m =
[[110 110 146 105 127 122 147 130 111 103 142]
 [110 131 122 118 152 127 107 104 134 120 117]
 [150 117 141 126 142 122 119 124 113 147 128]
 [152 138 125 129 112 136 116 111 142 143 140]
 [115 124 122 106 136 109 114 152 141 114 108]
 [117 123 137 115 104 127 137 146 127 149 151]]
The bottom-right entry is 151
What is the bottom entry of the column that holds the smallest entry?
Answer: 149
What is the 1st entry in reading order?
Answer: 110
The entry just right of the smallest entry -> 142
What is the entry just left of 118?
Answer: 122
The smallest entry in the last column: 108
The third entry on the main diagonal -> 141
What is the smallest entry?
Answer: 103
What is the 3rd entry on the diagonal from the top-right corner?
Answer: 113
What is the 4th entry in reading order?
Answer: 105
What is the second entry, reading row by row?
Answer: 110
The fourth entry from the end, reading row by row is 146
What is the second entry on the diagonal from the top-right corner?
Answer: 120
The entry just left of the smallest entry -> 111
What is the entry just left of 116?
Answer: 136

[[131 134 139 139 131 136 135 140 135 132 133 149 134 133]
 [142 139 137 136 136 133 139 137 135 134 142 141 133 133]
 [131 133 135 138 141 135 137 131 135 134 139 132 135 140]
 [144 133 138 142 132 136 152 134 136 136 138 136 148 133]
 [139 137 134 134 134 139 134 136 134 135 140 135 138 130]
 [133 134 134 135 135 138 135 137 139 133 138 135 146 145]
 [134 135 132 136 136 134 132 139 134 132 136 139 134 145]
 [137 138 135 133 135 139 147 134 137 135 137 132 132 135]
 [136 140 134 137 134 134 140 138 133 137 150 137 138 138]
 [133 134 136 137 134 137 136 139 136 137 135 131 133 134]
 [137 136 134 134 137 134 133 135 137 142 141 139 139 135]
 [136 135 133 146 141 144 138 137 137 134 132 138 140 138]]
Indices start at 1.
Which number is the entry at row 1, column 3?
Answer: 139
The entry just right of the largest entry -> 134
The entry at row 2, column 1: 142
Which number is the entry in the top-left corner?
Answer: 131
Which number is the entry in the bottom-right corner?
Answer: 138
Which number is the entry at row 3, column 3?
Answer: 135
Which number is the smallest entry?
Answer: 130
The entry directly below the largest entry -> 134
The entry in row 1 and column 2: 134
The entry directly above the largest entry -> 137
Which number is the entry at row 3, column 1?
Answer: 131
The entry at row 2, column 3 is 137
Which number is the bottom entry of the column that holds the largest entry?
Answer: 138
Which number is the entry directly above 150?
Answer: 137
The top entry of the column that holds the smallest entry is 133
The top entry of the column that holds the largest entry is 135
Which number is the entry just left of the largest entry?
Answer: 136
The entry in the bottom-left corner -> 136

Questions about the matrix below.
1) Read off the 1st entry on the diagonal from the top-right corner.
2) Read off the 3rd entry on the diagonal from the top-right corner.
3) Read off the last entry in the row that holds the smallest entry.
4) Read off the maximum.
5) Read off the last entry, reading row by row.
6) Read off the 2nd entry on the main diagonal.
7) Read off the first entry of the largest entry's row.
8) Read off the entry just left of the largest entry.
[[142 122 119 121 137 138 122 157 145]
 [116 132 100 135 137 138 135 120 118]
 [134 123 121 123 141 142 123 142 136]]
1) 145
2) 123
3) 118
4) 157
5) 136
6) 132
7) 142
8) 122

B =
144  101  121  128  140  131  114  131  121  118  122  118
144  106  134  123  140  127  119  131  105  118  122  112
145  105  143  128  142  125  125  141  110  118  127  118
Rows and columns are numbered from 1.
Which number is the entry at row 2, column 2?
Answer: 106
Which number is the entry in row 1 and column 3?
Answer: 121
Which number is the entry in the top-right corner?
Answer: 118
The bottom-right entry -> 118
Which number is the bottom-left entry?
Answer: 145
Which number is the entry at row 2, column 1?
Answer: 144
The entry at row 3, column 2 -> 105
The entry in row 2 and column 3 -> 134
Which number is the entry in row 1 and column 2?
Answer: 101
The entry just left of 142 -> 128
Which number is the entry in row 1 and column 1?
Answer: 144

A =
[[126 127 130 133 137 129 133 127 131 128 138 116 137]
 [133 120 127 126 138 130 117 119 126 129 131 106 125]
 [126 127 130 134 139 129 135 127 132 127 140 114 139]
 [130 129 126 122 116 127 121 129 124 129 116 144 117]
 [124 128 131 134 137 129 137 128 132 129 139 117 139]
 [132 121 127 127 135 129 119 120 127 130 130 110 124]
 [126 135 128 128 121 127 134 135 129 125 125 145 131]]
The 2nd entry from the end, reading row by row?
Answer: 145
The entry directly above 145: 110
The last entry, reading row by row?
Answer: 131
The third entry on the main diagonal is 130
The first entry of the largest entry's row: 126
The second entry in reading order?
Answer: 127
The top-right entry is 137
The last entry of the smallest entry's row is 125
The 1st entry on the main diagonal -> 126
The fourth entry in reading order is 133
The 3rd smallest entry?
Answer: 114
The entry directly above the centre entry?
Answer: 135
The 3rd entry on the diagonal from the top-right corner?
Answer: 140
The smallest entry in the last row?
Answer: 121
The entry directly below the centre entry?
Answer: 137
The 5th entry from the end, reading row by row -> 129
The entry directly below 114 is 144
The first entry in the row that holds the smallest entry is 133
The entry directly above 114?
Answer: 106
The third entry from the end, reading row by row: 125
The entry just right of the centre entry?
Answer: 129
The second entry on the main diagonal?
Answer: 120
The top entry of the column that holds the smallest entry: 116
The entry just left of the smallest entry is 131
The fourth-last entry, reading row by row is 125
The entry just left of the centre entry?
Answer: 127
The largest entry in the first row?
Answer: 138

Questions about the array below.
1) What is the entry in the bottom-left corner?
2) What is the first entry of the largest entry's row?
3) What is the top entry of the column that holds the smallest entry?
4) What is the entry in the top-right corner?
5) What is the bottom-right entry?
6) What is the largest entry in the first column?
7) What is the second entry from the end, reading row by row?
[[138 142 122 139 131 138 122 129 119 126 150 131]
 [128 130 132 122 132 130 132 133 134 130 121 128]
 [144 140 143 132 144 132 124 142 139 135 146 142]
 [126 128 132 121 131 130 134 132 135 130 119 128]
 [125 121 123 141 120 127 134 120 123 131 130 127]
 [125 120 122 143 119 126 135 119 123 132 131 127]
 [126 128 132 121 131 130 133 132 135 130 119 128]
 [138 142 115 152 126 140 124 123 111 127 158 130]
 [137 142 120 141 130 138 123 128 117 126 150 130]
 [127 129 132 122 131 130 133 132 134 130 121 128]
 [126 128 132 122 131 130 133 132 134 130 120 128]
 [133 133 140 123 138 130 131 139 140 133 127 135]
 [125 122 123 140 120 127 134 120 123 131 129 127]
 [127 129 132 122 131 130 133 132 134 129 120 128]
 [132 130 144 119 139 126 131 140 144 134 122 136]
 [128 130 133 122 132 130 132 133 134 130 122 129]]
1) 128
2) 138
3) 119
4) 131
5) 129
6) 144
7) 122
